[ -24  -56   61   99   85 -130   77 -106  -75   11   16  -45   91   17
   -5  -31   76  151   93  140   15   95 -188  -38 -228 -233   54   25
  -43  -76  157  -39 -207  -51 -203   48]
10
[  15 -140  -17   23  118 -160  -18   21  -47  -31  -53  -68    0  -81
 -162  -30   79  138   84  129  -40   49 -129 -124   14  -84   76  -54
   -9  -38   49   10 -167   -7  186   19]
9
[ 146  126  329   34  231 -267   13   12 -218  154   58 -182  197 -181
 -161   48  -85  -22  -53 -340  -47    0   20 -198   25  158  142  -30
 -284 -116 -122  130 -247 -145  233 -261]
3
[  45 -168  -37  114 -305 -170 -386 -165   40  197 -102  140 -149 -129
  204   -8 -168  -42  411  368  250 -385 -328  190 -240 -300   64 -106
  -32   91  282 -150 -141    6 -151  -58]
8
[-174 -564 -456   28  -64  132  -52  247  123 -132 -215   41 -363    9
 -349   26  487  540   -9  293 -292   67  202  164  204 -129  -86   43
  406  124  115  -88  -39  260  -75  438]
2
[ -45  235  253    5 -136 -448  -27 -191 -102  194  116   64  150  -60
  503   34 -376   40  -15  345  519  -66 -383   43 -520 -100  280 -211
 -138   14  167   -8  -47    1 -100 -290]
8
[-280 -470 -600  220 -115  -95 -158  110   24 -305  -63  157 -471  167
   37   82  550  399  380  434   27  329   17  138   -2 -548   39  -42
  540  134   85 -258    8  532 -514  778]
5
[ 231  419  683 -228  219  -77  472  194 -367  240  107 -202  428 -322
  -66   69 -243 -122 -640 -734  -44  104  264 -394   35  632  248  -44
 -438  -51 -518  391   70  -94  684 -507]
3
[-186  -34  -74 -135  135   61  213  337 -109 -210   -3   78  -42  -69
 -176   62  390   92  -66 -325 -132  204  341  -80  216  180    7  127
   84   56 -215  -40  182  285  246  284]
4
[  55  455  557   38   -1 -542  -76 -494 -215  304  202   -7  284 -161
  535   20 -594 -205   15  114  619 -114 -594 -141 -719  -57  355 -230
 -356  -64   87  206 -187 -270 -124 -424]
6
[-334 -490 -603  180   -2  -76 -286  -35  200 -295 -204  151 -290  171
 -118   -8  435  483  383  490  -85  103 -122  330   21 -629 -111   89
  444   86  282 -348 -214  227 -664  601]
2
[-325 -478 -413 -137  195   60  111  575   -5 -276 -147   33 -325  -61
 -342   39  618  342 -202 -222 -368  360  537   77  482  161 -163   92
  361  198 -312  -48    8  395  193  414]
8
[-304 -488 -616  -56  273  282   25  418   82 -287 -166   40 -252  133
 -515   24  838  324   11 -195 -580  298  354   60  528 -125 -394  288
  400   93 -105 -216  -31  277 -159  693]
6
[-187 -297 -151  200 -125 -319 -114 -124   13 -114   42  117 -234   16
  288   68   76  257  167  511  349  115 -198  207 -294 -445  268 -213
  227   61  210 -154  -87  161 -477  346]
2
[-180   33   55 -164  270  -25  341  257  -99 -186   40  -23  -17  -28
 -115  107  313  148 -297 -384 -108  335  339  -72  153  267   53   28
  -16   40 -318  121   98  145  243  109]
3
[  93  -95  273 -168  309 -182   13    1  -99  159   72 -110  190 -287
  -74 -165 -175  156 -286  -34  -17  -13 -119   -7    2  100  -24   60
 -195  -25   70   -7 -209 -169   14 -369]
8
[-129 -220 -144 -157  279 -126  -52  130   72  -69  -87   21    4 -114
 -114  -51  190  393  -60  163   10  105 -153   32    5 -195  -96  106
  -55   84  142 -136 -159   76 -176  211]
5
[  32  -92 -151  214 -327 -133 -491 -244   44    2  -24  104 -298  -55
  257   17 -180   30  465  608  203 -464 -320  113 -244 -311  106  -80
  151  -12  419 -200 -123   38 -132  -18]
2
[-136 -197  -70 -114  -89  -84  -30  178   -9  117 -275  -67  -64 -145
 -169  -61  109  180 -156  115 -188   16  139  -16   52   89   13   18
   64   77  101  137  -87  115  234  -89]
9
[-283 -416 -422  -74 -136 -115 -183  151  243   -1 -286  129 -371   -1
  -54  -60  321  558  -33  630  -66   73 -166  233 -150 -343  -93 -136
  299  105  377 -146  -56  193 -228  272]
5
[  53  -85   18  -91  -18   94  -47    1  -83  122  -62   14   32 -253
  -12   -8  -62   66   19    4   83 -325  -20  -64   96  117   11  119
  -73  103   68  -56   96   11  200    7]
2
[ -18   92  267 -240   24 -103   99  219   18  311 -175  -65  147 -171
   34  -99  -98  172 -483   37  -80  -62   20  -82 -179  290   95 -228
 -154  -61   86  146   82   54  444 -394]
3
[-242 -519 -342   76  124  202  253  280    3 -279    1   23 -234  187
 -177  136  657  340  -34  -55  -41  528  372  -31  262 -151   33   97
  425  143 -301  -42  159  436 -302  776]
8
[-254 -212 -247  124 -156 -216  -84  -84   14 -185   66  162 -260  115
  344  176  190  276  255  481  331  200 -153   71 -256 -409  154 -109
  385   42  178 -168  -23  263 -372  371]
9
[ -48  251  268   12 -125 -498 -125 -107  -58  167  -17   83   -8  -29
  485  -36 -222   55   66  404  377 -104 -352   94 -534 -212  223 -248
  -64 -131  252 -124 -126 -134  -63 -294]
8
[-329 -422 -435   40   69  -58   24  101   60 -238  -15  148 -325  111
  102   54  480  349   12  366   15  348  -38  210   22 -334  -50   21
  355  202  105 -250   71  283 -460  575]
6
[ -48 -166 -175  -78  285  150   17  133   32  -82  -12  -76   68   -9
 -231  -32  381  201  -45 -164 -104  218  116 -153  170   87 -127   93
   88   27 -156  -40  116  120   27  276]
7
[ 181  -41  -55  237 -208  -74 -259 -127    1  -41   31   61  -33  -55
   39   78 -104 -188  358   68  124 -252 -114  -17  -90  -66  129   33
  -96    4   46  -73   -9   52  -24   26]
7
[ -90  116  270 -106  188 -171  265  216 -199    9   70  -61  173 -152
  -11  -19  -10  -28 -326 -319   35  184  212 -106   56  280  136  -91
 -120   -4 -292   81   65   27  232 -251]
8
[ 100  115  338  -60  209 -422    1 -211 -153  268   85 -174  286 -273
   24  -33 -285  -21  -88  -99  135  -87 -214 -131 -234   54  208  -70
 -297  -96   51  174 -186 -249   85 -320]
0
[  25  323  502 -158   75 -468  151 -178 -237  202   90  -83  290 -190
  312  -41 -342  -81 -223  -53  406  -22 -168 -146 -415  135  345 -244
 -275  -72  -39  171 -149  -69  207 -341]
0
[-162 -321 -473  -26   62  246 -158  295   63 -229 -160  139 -259   -1
 -297  -56  333  120  257  -55 -305  -41  243  143  403   -8 -270  164
  374  136  -26 -158    8  254  205  444]
0
[ -93 -397 -243   42 -229 -173 -171  -32  197   17 -168   81 -228   11
  -43  -48  190  486  126  600  -17  -55 -143  208 -275 -380   30 -143
  273   -3  310  -95 -114  201 -314  137]
8
[-248 -313 -240  102  190  -58 -181  -50   70 -150  -93  120 -116  -13
   -4  -14   84  181  212  205   22  219 -241  181  -72 -387  -40   44
  193  171  154 -129 -146  141 -517  363]
6
[-199 -124  -22   23    5 -110   37   97  -98 -118   13   64  -49   27
   22  109  226   -8   65  -73   62  187  108  -33   -3  -74  173   -9
  102   32  -90  -16  -48  236  -29  162]
9
[-144 -333 -466  133 -223  119 -321   52   95 -113 -107  208 -278   -7
  -12   77  165  170  470  321    4 -145  -26  147   31 -292 -161   45
  355  113  238 -177  -55  261 -152  441]
10
[ 151  123  243  -33   -1  131    2 -125 -125  106   95    3  130 -191
   83   14 -205 -143   48 -141  273 -319 -152 -251 -154  203    2   40
 -191    9   45   39   42  -52  218 -167]
1
[ -63 -444 -274   22  252  234  112  412  -57 -167  -36 -110 -114  -12
 -524   47  599  232   -5 -385 -369  311  453  -93  533   68 -169  192
  209   90 -332  -35   -5  217   36  474]
8
[-208 -697 -890  180 -134  446 -277  381  158 -387 -264  161 -589  207
 -297  126  771  374  347  264 -396  136  361  153  565 -354 -317  195
  685  230   12 -370  116  564 -321  896]
7
[ -93 -122  -91  -32  -78  -69  -77   61  115  258 -279   83   16   -6
  -68  -81   66  226 -150  343  -23  -51 -148   84 -220 -100   45   21
   33  -48  311    9   87   84  -38 -178]
5
[  52 -226  -96  357 -410 -219 -487 -366   -1   68   21  136 -208  -16
  389    6 -236  -42  634  696  367 -281 -364  217 -444 -571  171 -162
  225   53  332 -172 -236  117 -524   30]
8
[-227 -271 -243  -10   25 -200   50  124   38 -104   32   85 -270  161
  167   28  315  397 -105  356  144  364  -98  177  -37 -330   32 -128
  204  173  101  -65    0  227 -343  382]
1
[-138 -165   32   87  -12 -334  144   24 -204   46   71   -3 -171  -35
  215  130  135  209  -89   45  156  223  -50 -102 -122 -134  263 -184
   99  132 -131   49  -15  172 -136  244]
1
[  52  106    8  -12  276    0   25   52  -12 -201  -89  -21   77   18
 -281 -158  109   62   36 -250 -301   84  127  -13  145   92  -58  154
  -53  -65 -237   87  -45   55  243 -111]
3
[ -25 -118   44   21 -194 -210  -46  -38  -48   94 -119  -42 -102  -43
  -34   51   17  303  -17  239  147 -152  -52  -55 -154  -24   75  -18
  -39   -5  179   75 -174   -7  -40   76]
9
[ -95 -102   99 -272  -76  -87  155  134   43  218 -252   -7    3 -177
    7  -57  -65  311 -447  318   79 -101 -100   42 -173  123   30  -96
 -143   80  365   70  -19   42  182 -241]
7
[ 292  363  395   71 -137  -19  -99 -331 -121  217  124   35  197 -192
  284   83 -362 -253  264  -37  380 -386 -323 -174 -392  -50  166   -6
 -309 -110   71   96   87 -189  159 -284]
3
[ 204  315  570 -104  255 -341   11 -217 -186  425   59 -175  448 -272
  125  -64 -512  -69 -173  -18  247 -143 -407 -175 -354  142  193 -110
 -553  -53   98  193 -217 -332  155 -697]
4
[ 165  173  249  103 -155 -231 -211 -150 -191  285   69   -5  212 -303
  205    7 -416 -354  377   -2  338 -417 -163 -159 -231  123  182 -146
 -268    9   58   60  -50  -31  314 -347]
4
[ -53 -155  117 -200  -51  -73  101   -7    5  159  -88  -42  -24 -170
   -9   -8  -61  230 -310  208   97  -28 -104    6 -149   35   85 -161
 -117   56  220  135    8   54    8 -170]
9
[  74  -11  114   40 -221 -490 -269 -143  -66  390 -107  -30  -20 -201
  176  -39 -257  301  -79  603  194 -152 -456   61 -472 -256  196 -287
 -107   10  345   28 -255  -84 -111 -354]
5
[ 136  372  553    4  256 -217  182 -268 -145  290  118  -91  557  -97
  136  -23 -394  -88 -178 -169  390 -117 -327 -214 -377  141  277    2
 -450 -161  -70  180  -21 -382   79 -405]
2
[ -63 -178  213 -331  109 -154  337  288 -175  348 -194 -178   95 -366
 -262  -34   45  243 -663 -156 -102  -18  263 -239   81  535   73 -105
 -168   25  -35  228  -99   -4  526 -255]
5
[ -57 -260 -101  -46  -72   93   97  165   73  -47    1   -2  -91  -97
 -231   20  296  281  -62  104  -83  -26  108   55   42    5   20  113
   54   35  173  -18   75   81  109   78]
2
[  71 -150  -64  -79  -18  -73   44  253 -111  164  -74  -79  -15 -197
 -217  -11   97  195 -131 -121 -295  -27  224  -36  175  238  -89  -18
   48   41  -61   31  -93   60  273  -66]
4
[-124 -209 -210 -191  -63 -122   -7  243  -28   79 -189  -77 -129 -195
 -312  -20  223  422 -240  170 -192   98  173  -65  177  156   -5   16
  121  122   82   98  -20  231  272   50]
5
[-164 -269 -242   94  281    9   11  244   36  -48  -88   38  -16   89
 -313   38  366   89  135 -185 -211  224   57  -24  227  -56  -54  158
  117   55  -68   -5  -33   80   94  223]
1
[ -88  -25  -21 -150   84   49  -33   28  -43  116  -97   45   -2 -167
  -87   43   59    5  -33 -129  -10 -267   35 -120  129  181 -122  129
  -84   52   -4   28   89  -62  188   31]
6
[  11 -190 -269  -29  -93  217 -256  273   45  -82  -84   95 -172  -76
 -169    7  201   33  253  -12 -146 -249  268   47  317  138 -240  133
  212   60  -17 -205    9  168  251   83]
8
[  96  165  279 -275  434  -43  247  165  -80  125  -60  -99  366 -214
 -139 -200  -88  -54 -417 -404 -160   36   22 -111    9  326  -29  111
 -282  -94 -130  113   25 -131  444 -327]
0
[-201 -550 -663  301 -200  -74 -238   95  170 -374  -99  231 -390  243
   53  118  541  414  445  587  103  273  -86  245  -33 -647   33   46
  495  166  191 -360  -33  522 -564  793]
7
[ -13 -339  -50  158 -302 -513 -278 -273   13  302   20  -24 -133  -83
  208   86 -156  529  217  899  398 -264 -476   94 -474 -432  330 -294
   45   85  504    7 -294   76 -292   66]
2
[-260  -21    8 -252  327  185  384  180 -111 -198    4   13   18  -18
   27   45  230  137 -330 -263   53  301  259 -198  187  263  -27  127
  133   50 -224   42  250  182  143  175]
9
[  56  128  325  115  -69 -294   83 -288 -196   72  223   -8  144 -167
  294   81 -263  -38   55  140  512  -49 -290 -136 -410 -140  398 -185
 -136  -26   -2  113  -42  -57  -33  -98]
2
[ 150 -107  156  218   53 -362 -229 -264 -101  128  159  -37  136  -89
   72   27 -147  126  241  194  280   -4 -347   12 -364 -284  204   14
  -91  -41   70    7 -305  -69 -365    3]
8
[ -92  169  321   66  -15 -321   93 -204  -87   25  168   60  105 -105
  375   56 -261 -123  -82   87  394   17 -293   37 -464 -134  388 -195
 -188  -37   57   66    4  -58 -117 -304]
2
[-105 -318 -139 -111 -103    0  -18  112  101  243 -212  -48 -165  -54
   17 -110  123  376 -216  421 -140   41 -135   69 -140  -37  -17 -151
  144  174  317   12   37  189    6  -88]
1
[ 179  145  311   39   52 -227  -50 -301  -59  120   18  -31  193  -85
   97    2 -312  -58  136    2  267 -118 -462  -96 -334 -165  152   77
 -332  -92  170   88 -272 -224  -71 -236]
9
[-156 -430 -242 -271  285  425  253  674   45  -93 -211  -41 -118 -200
 -655   -4  553  412 -512 -352 -471  201  550  -60  632  503 -298  266
   69  190 -180  -43  212  136  380  265]
5
[ -19 -113  249  -31 -230 -349  -40   20  -21  325  -88  -10  -12 -193
  104    9 -224  276 -249  408  170 -183 -212  101 -444  -50  221 -199
 -149   24  308  141 -177   -8  -16 -343]
8
[ 185  366  626 -389  140 -182  267  186 -334  507   22 -214  363 -465
 -110  -30 -343   -3 -702 -414  -34 -324   97 -410    6  677  119  -84
 -548  -84 -136  302   34 -210  722 -750]
5
[-252 -194 -241  -91  -23   17 -192  -72   61  -94  -64  136 -260  -88
   88  -55  140  145  115  244  -33 -141  -28  164   -9 -106 -193  -10
  228  115  166 -181   12   55 -258  172]
6
[   5   54  245  181 -185 -545  -23 -142 -213  202  195  -21   50   -7
  461   86 -258  -38   57  322  448   37 -168  -16 -463 -138  382 -292
   11  -68   49   55 -233   18 -155  -82]
8
[ 195  220  454 -136   50  -99   11  -78 -212  484    0 -110  332 -323
   40  -68 -333 -268 -200 -295   99 -389  -82 -147 -123  406  168 -120
 -409  -55  -61  143   19 -279  440 -529]
2
[-279 -665 -689  124 -246  214 -227  326  291 -223 -316  155 -426  164
 -312   47  671  504  198  496 -390  216  193  338  156 -438  -80  118
  622  165  241 -204  -36  470 -242  504]
2
[-247 -250 -171 -112  119    8   93  305   35 -121 -124  137 -231   16
   12  -27  272  313 -168  125  -66  223   40   98   60  -21    3  -30
  218  154  102 -114  116  330   40  144]
1
[ 175    5  174 -175   85  299   67   43  -73   44  -31  -74  108 -204
 -143  -65  -45 -156 -200 -265  -66 -241  210 -210  286  409  -77  191
 -216   54 -153   58  148  -68  345 -163]
7
[  85  178  397  -41  275  -78   26  -48 -180  312  -18  -69  432 -221
  -22  -87 -219 -306 -154 -250   29   31 -146 -176 -134  179  134   71
 -247  -76  -19  100  -64 -191  212 -455]
6
[  97  -84  266    2 -214 -314  -66 -143  -69  417   -3  -67   77 -104
  194  -25 -246  247 -214  458  189  -97 -361   27 -376 -158  218 -205
 -139   72  344   80 -224  -62 -151 -337]
1
